Here is a tiny trained network, its code and every weight. The questions are about switching its units off for an input and a target symbol, where a switched-off unit gives its printed mean instead of its output.

import numpy as np


def w(rows, s, z=0):
    codes = np.array(rows[::2]) - 128.0
    scale = np.full(codes.shape[1], s)
    scale[-1] = z or s
    return codes * scale


def norm(h):
    return h / np.sqrt((h * h).mean(-1, keepdims=True) + 1e-5)


def f(y):
    return y / 2 * (1 + np.tanh(0.7978845608 * (y + 0.044715 * y**3)))


def softmax(a):
    e = np.exp(a - a.max(-1, keepdims=True))
    return e / e.sum(-1, keepdims=True)


def log_softmax(a):
    a = a - a.max(-1, keepdims=True)
    return a - np.log(np.exp(a).sum(-1, keepdims=True))


def net(x, mask):
    ids = ['αβγδεζμξστω'.index(c) for c in x.split()]
    T = len(ids)
    res = E[ids] + P[:T]
    u = 0
    for l in range(2):
        q, k, v = (norm(res) @ M[l].T for M in (Q, K, V))
        z = softmax(np.where(np.tri(T) > 0, q @ k.T / 2**0.5, -1e9)) @ v
        res = res + np.where(mask[u], z, O[l][:, -1]) @ O[l][:, :-1]
        u += 1
        y = f(norm(res) @ A[l][:, :-1].T + A[l][:, -1])
        res = res + np.where(mask[u : u + 4], y, B[l][:, -1]) @ B[l][:, :-1]
        u += 4
    return log_softmax(norm(res)[-1] @ U[:, :-1].T + U[:, -1])


Q, K, V, O, A, B = {}, {}, {}, {}, {}, {}
E = w([
[185,121,138,130,143,239],'α',
[153,218,94,139,105,104],'β',
[138,114,148,91,127,182],'γ',
[116,140,147,169,129,149],'δ',
[172,141,247,208,159,82],'ε',
[113,54,200,147,124,128],'ζ',
[126,235,128,125,120,123],'μ',
[93,83,97,165,119,155],'ξ',
[67,5,109,25,55,203],'σ',
[121,203,95,77,190,57],'τ',
[102,79,192,88,176,221],'ω',
],0.019)
P = w([
[146,2,182,86,105,134],'0',
[65,98,145,64,98,165],'1',
[71,93,129,72,103,153],'2',
[80,88,106,81,109,141],'3',
[74,93,86,83,125,144],'4',
[80,86,80,84,122,141],'5',
[78,85,71,87,123,141],'6',
[97,75,78,95,119,133],'7',
[93,56,91,86,130,157],'8',
],0.0064)
Q[0] = w([
[121,7,203,116,190,217],'L0H1',
[173,58,246,223,187,2],'L0H1',
],0.0052)
K[0] = w([
[135,114,142,157,144,149],'L0H1',
[201,147,254,149,142,80],'L0H1',
],0.0096)
V[0] = w([
[255,156,152,112,231,27],'L0H1',
[85,69,152,42,128,5],'L0H1',
],0.0054)
O[0] = w([
[57,209,124,89,146,179,2],'L0H1',
[144,109,134,32,11,85,112],'L0H1',
],0.011,0.0045)
A[0] = w([
[62,92,127,91,201,92,143],'L0N1',
[199,184,57,46,16,98,188],'L0N2',
[169,185,190,182,104,1,136],'L0N3',
[180,88,185,172,149,122,248],'L0N4',
],0.0071,0.0017)
B[0] = w([
[179,186,144,47,5,45,146],'L0N1',
[86,107,113,132,93,149,249],'L0N2',
[97,82,182,66,191,177,217],'L0N3',
[24,211,135,122,152,62,254],'L0N4',
],0.011,0.0039)
Q[1] = w([
[255,156,122,119,59,105],'L1H1',
[189,119,137,24,83,181],'L1H1',
],0.0091)
K[1] = w([
[95,129,176,57,77,166],'L1H1',
[155,149,143,10,106,117],'L1H1',
],0.014)
V[1] = w([
[123,192,152,57,134,34],'L1H1',
[223,72,122,155,145,254],'L1H1',
],0.0068)
O[1] = w([
[226,228,242,30,144,163,5],'L1H1',
[254,90,205,157,46,247,32],'L1H1',
],0.0077,0.0013)
A[1] = w([
[139,182,197,170,191,185,31],'L1N1',
[254,106,159,142,195,239,252],'L1N2',
[52,79,106,90,178,94,44],'L1N3',
[164,106,202,95,75,117,124],'L1N4',
],0.008,0.0019)
B[1] = w([
[73,10,214,138,88,127,165],'L1N1',
[144,175,136,189,134,124,217],'L1N2',
[222,140,82,139,204,155,253],'L1N3',
[163,180,45,145,115,172,177],'L1N4',
],0.011,0.004)
U = w([
[125,93,141,252,96,173,175],'α',
[25,188,59,194,132,141,8],'β',
[198,196,55,152,106,205,84],'γ',
[113,192,119,230,223,96,158],'δ',
[164,113,181,124,154,168,38],'ε',
[148,130,159,98,82,42,112],'ζ',
[42,130,238,145,124,143,156],'μ',
[130,55,58,172,173,104,146],'ξ',
[118,19,100,50,94,178,143],'σ',
[112,198,116,86,110,103,254],'τ',
[111,130,165,107,140,224,87],'ω',
],0.011,0.0048)

Each question gives the input, a string of symbols that net reads in full, and the target symbol t.
The units are the heads (2 rows each of Q, K, V and O) and the neurons (one row each of A and B). Each row of codes is followed by its name. A weight is (code - 128) times the scale printed after its matrix; where a second scale follows, it is the last column's (O, A, B and U).
mask holds one flag per unit, layer by layer, with each layer's heads first. A switched-off unit (its flag False) gives its mean, the last column of its rows in O or B, instead of its output. The means were averaged over made-up inputs and are rounded, as every weight is.
A unit's drop is (log p(t) with every unit on - log p(t) with that unit switched off) / (log p(t) with every unit on - log p(t) with every unit switched off).
The circuit of an input: a set's keep is (log p(t) with only the set's units on - log p(t) with every unit switched off) / (log p(t) with every unit on - log p(t) with every unit switched off). Starting from all 10 units, units are removed one at a time, each time the one whose removal leaves the highest keep (on an exact tie, the one counted first), for as long as the keep stays at least 0.8.
units of the circuit, in order: the units of the circuit, biggest drop first
k most important neurons: the k neurons with the biggest drops, biggest first
k most important neurons of layer l: the k neurons of layer l with the biggest drops, biggest first
input γ σ β ε ε ω α γ, target α: most important neuron -> (L0N1)
input μ σ ζ γ α β, target α: units of the circuit, in order -> (L0N1; L1H1; L0N3)
input β γ γ, target γ: units of the circuit, in order -> (L1N4; L1H1; L0N3)
input δ ξ γ, target ξ: units of the circuit, in order -> (L0H1; L0N4)
input σ β ω ω α γ ζ γ, target α: 2 most important neurons of layer 1 -> (L1N3; L1N2)
input σ ε ε μ, target σ: 4 most important neurons -> (L0N2; L0N3; L0N4; L1N2)
input ε σ ω ζ, target τ: 3 most important neurons of layer 0 -> (L0N1; L0N3; L0N2)
input μ σ β γ β, target σ: units of the circuit, in order -> (L0N2; L0N4; L0N3)
input γ μ γ σ δ ω, target δ: 2 most important neurons -> (L0N4; L1N3)
input ξ ξ γ γ α α ζ, target α: units of the circuit, in order -> (L1H1; L0H1)
input τ δ τ α ξ ω, target ξ: units of the circuit, in order -> (L0H1; L0N4; L1H1; L1N3)
input ξ γ ε, target μ: units of the circuit, in order -> (L0H1; L1N1)
input σ β ε μ, target ω: units of the circuit, in order -> (L0N3; L0N4)
input μ ω σ μ, target σ: 3 most important neurons -> (L0N2; L0N4; L0N3)
input ξ μ β ω, target ξ: 3 most important neurons -> (L0N4; L0N2; L1N3)
input μ β ζ, target ζ: most important neuron -> (L0N3)
input γ δ γ, target δ: units of the circuit, in order -> (L0H1; L0N4; L1H1)
input μ α μ ω, target α: 2 most important neurons -> (L0N3; L1N2)
input α α ω, target α: units of the circuit, in order -> (L1H1; L1N2)
input α α μ τ ξ ε ω ξ γ, target ξ: most important neuron -> (L0N4)
